Below are the code and all the weights of a small trained network. Each question names an input and a target symbol and asks about switching units off, where a switched-off unit gives its printed mean instead of its output.

import numpy as np


def w(rows, s, z=0):
    codes = np.array(rows[::2]) - 128.0
    scale = np.full(codes.shape[1], s)
    scale[-1] = z or s
    return codes * scale


def norm(h):
    return h / np.sqrt((h * h).mean(-1, keepdims=True) + 1e-5)


def f(y):
    return y / 2 * (1 + np.tanh(0.7978845608 * (y + 0.044715 * y**3)))


def softmax(a):
    e = np.exp(a - a.max(-1, keepdims=True))
    return e / e.sum(-1, keepdims=True)


def log_softmax(a):
    a = a - a.max(-1, keepdims=True)
    return a - np.log(np.exp(a).sum(-1, keepdims=True))


def net(x, mask):
    ids = ['γζηθμξτψω'.index(c) for c in x.split()]
    T = len(ids)
    res = E[ids] + P[:T]
    u = 0
    for l in range(2):
        q, k, v = (norm(res) @ M[l].T for M in (Q, K, V))
        z = softmax(np.where(np.tri(T) > 0, q @ k.T / 2**0.5, -1e9)) @ v
        res = res + np.where(mask[u], z, O[l][:, -1]) @ O[l][:, :-1]
        u += 1
        y = f(norm(res) @ A[l][:, :-1].T + A[l][:, -1])
        res = res + np.where(mask[u : u + 12], y, B[l][:, -1]) @ B[l][:, :-1]
        u += 12
    return log_softmax(norm(res)[-1] @ U[:, :-1].T + U[:, -1])


Q, K, V, O, A, B = {}, {}, {}, {}, {}, {}
E = w([
[126,157,152,126],'γ',
[141,162,154,137],'ζ',
[107,170,152,126],'η',
[117,139,123,167],'θ',
[2,181,154,240],'μ',
[109,147,139,110],'ξ',
[85,133,140,98],'τ',
[171,85,128,204],'ψ',
[124,64,110,153],'ω',
],0.018)
P = w([
[29,214,39,230],'0',
[2,178,192,219],'1',
[63,168,151,180],'2',
[111,160,4,144],'3',
[38,141,63,106],'4',
[69,46,173,127],'5',
],0.009)
Q[0] = w([
[90,60,114,252],'L0H0',
[108,94,244,116],'L0H0',
],0.028)
K[0] = w([
[172,2,109,38],'L0H0',
[171,179,27,102],'L0H0',
],0.028)
V[0] = w([
[57,235,122,57],'L0H0',
[1,15,86,71],'L0H0',
],0.03)
O[0] = w([
[88,143,99,40,98],'L0H0',
[145,172,3,131,254],'L0H0',
],0.031,0.014)
A[0] = w([
[170,106,125,98,140],'L0N0',
[117,104,147,167,103],'L0N1',
[147,107,121,120,112],'L0N2',
[162,94,122,93,129],'L0N3',
[255,132,186,155,130],'L0N4',
[64,137,109,199,171],'L0N5',
[93,91,138,65,91],'L0N6',
[212,115,142,54,108],'L0N7',
[214,118,140,52,143],'L0N8',
[145,142,154,178,135],'L0N9',
[167,157,140,125,99],'L0N10',
[167,101,109,111,4],'L0N11',
],0.024,0.0035)
B[0] = w([
[145,86,122,101,123],'L0N0',
[96,176,84,130,156],'L0N1',
[128,103,128,139,123],'L0N2',
[150,107,111,108,127],'L0N3',
[4,6,146,96,216],'L0N4',
[89,118,148,32,234],'L0N5',
[246,171,123,122,255],'L0N6',
[127,62,117,61,143],'L0N7',
[141,61,124,60,149],'L0N8',
[41,66,58,100,197],'L0N9',
[114,93,113,140,129],'L0N10',
[134,139,116,178,121],'L0N11',
],0.031,0.0081)
Q[1] = w([
[13,114,196,253],'L1H0',
[150,29,137,250],'L1H0',
],0.023)
K[1] = w([
[173,95,160,2],'L1H0',
[225,39,120,49],'L1H0',
],0.027)
V[1] = w([
[58,164,181,167],'L1H0',
[42,250,159,112],'L1H0',
],0.021)
O[1] = w([
[81,171,148,127,2],'L1H0',
[132,249,206,108,124],'L1H0',
],0.02,0.0092)
A[1] = w([
[95,198,88,100,254],'L1N0',
[131,84,104,171,222],'L1N1',
[55,91,173,203,196],'L1N2',
[146,139,135,137,252],'L1N3',
[237,155,102,230,174],'L1N4',
[107,159,241,142,194],'L1N5',
[132,156,116,109,130],'L1N6',
[162,61,157,82,174],'L1N7',
[111,83,155,128,200],'L1N8',
[252,145,83,165,192],'L1N9',
[124,90,155,195,94],'L1N10',
[131,204,32,209,251],'L1N11',
],0.024,0.0018)
B[1] = w([
[75,136,133,179,186],'L1N0',
[114,77,169,119,171],'L1N1',
[48,87,85,64,164],'L1N2',
[130,127,140,144,133],'L1N3',
[234,42,172,95,203],'L1N4',
[65,141,108,189,144],'L1N5',
[110,119,121,145,150],'L1N6',
[136,78,133,193,167],'L1N7',
[98,87,137,129,145],'L1N8',
[131,206,133,206,217],'L1N9',
[100,123,122,56,143],'L1N10',
[180,3,83,139,252],'L1N11',
],0.042,0.021)
U = w([
[161,135,169,61,108],'γ',
[108,112,251,173,89],'ζ',
[143,164,139,38,116],'η',
[180,197,184,209,124],'θ',
[88,203,114,175,254],'μ',
[110,200,60,82,143],'ξ',
[94,158,10,115,62],'τ',
[26,73,112,122,121],'ψ',
[158,83,58,205,132],'ω',
],0.015,0.0071)

Each question gives the input, a string of symbols that net reads in full, and the target symbol t.
The units are the heads (2 rows each of Q, K, V and O) and the neurons (one row each of A and B). Each row of codes is followed by its name. A weight is (code - 128) times the scale printed after its matrix; where a second scale follows, it is the last column's (O, A, B and U).
mask holds one flag per unit, layer by layer, with each layer's heads first. A switched-off unit (its flag False) gives its mean, the last column of its rows in O or B, instead of its output. The means were averaged over made-up inputs and are rounded, as every weight is.
A unit's drop is (log p(t) with every unit on - log p(t) with that unit switched off) / (log p(t) with every unit on - log p(t) with every unit switched off).
The circuit of an input: a set's keep is (log p(t) with only the set's units on - log p(t) with every unit switched off) / (log p(t) with every unit on - log p(t) with every unit switched off). Starting from the 12 units with the biggest drops (on a tie, the unit counted first), units are removed one at a time, each time the one whose removal leaves the highest keep (on an exact tie, the one counted first), for as long as the keep stays at least 0.8.
units of the circuit, in order: the units of the circuit, biggest drop first
top k neurons: the k neurons with the biggest drops, biggest first
k most important neurons of layer l: the k neurons of layer l with the biggest drops, biggest first
drop when u is switched off: that unit's drop, to one decimal
input ζ ψ η, target ζ: units of the circuit, in order -> L0H0, L1N11
input θ γ μ γ, target γ: 3 most important neurons of layer 0 -> L0N6, L0N8, L0N7
input θ θ γ ψ η, target γ: top 2 neurons -> L1N9, L0N6
input η ψ μ θ γ, target μ: 2 most important neurons of layer 0 -> L0N5, L0N4
input τ ζ ω ζ, target ζ: units of the circuit, in order -> L0H0
input ζ ψ ξ, target ζ: units of the circuit, in order -> L0H0, L1N11
input ψ ζ ω ξ τ η, target ξ: units of the circuit, in order -> L0H0, L1N11
input ψ τ ζ γ ξ ζ, target γ: 2 most important neurons of layer 0 -> L0N6, L0N4
input ξ η θ, target ξ: units of the circuit, in order -> L0H0, L1N11, L1N4, L0N6
input τ μ μ ξ, target μ: top 2 neurons -> L1N11, L1N4
input ω θ ψ ζ, target θ: top 2 neurons -> L0N6, L1N11
input θ γ ψ γ, target γ: top 2 neurons -> L0N6, L1N11
input θ μ γ ζ, target μ: top 2 neurons -> L1N11, L1N4
input μ ζ τ γ, target ζ: 2 most important neurons of layer 1 -> L1N9, L1N5
input θ ψ ζ ψ ξ, target ζ: units of the circuit, in order -> L0H0
input ζ ψ γ, target ζ: units of the circuit, in order -> L0H0, L1N11
input μ ω τ τ η, target τ: 2 most important neurons of layer 1 -> L1N4, L1N11
input η θ θ ζ γ, target θ: 2 most important neurons of layer 0 -> L0N6, L0N4
input ψ γ γ ω ξ, target γ: units of the circuit, in order -> L0H0, L0N6
input θ τ ω ζ, target τ: units of the circuit, in order -> L0H0
input ξ θ η ξ, target θ: top 2 neurons -> L1N11, L0N6
input γ γ γ ζ, target γ: 2 most important neurons of layer 0 -> L0N8, L0N7
input ξ γ τ, target ξ: top 2 neurons -> L1N11, L1N4
input μ γ γ ψ ψ η, target ψ: drop when L0H0 is switched off -> 1.2
input ζ η τ ζ μ, target τ: drop when L0H0 is switched off -> 0.7
input ζ η ξ τ θ τ, target τ: drop when L0H0 is switched off -> 0.7
input ψ ξ ω ψ τ ξ, target ψ: drop when L0N11 is switched off -> 0.0
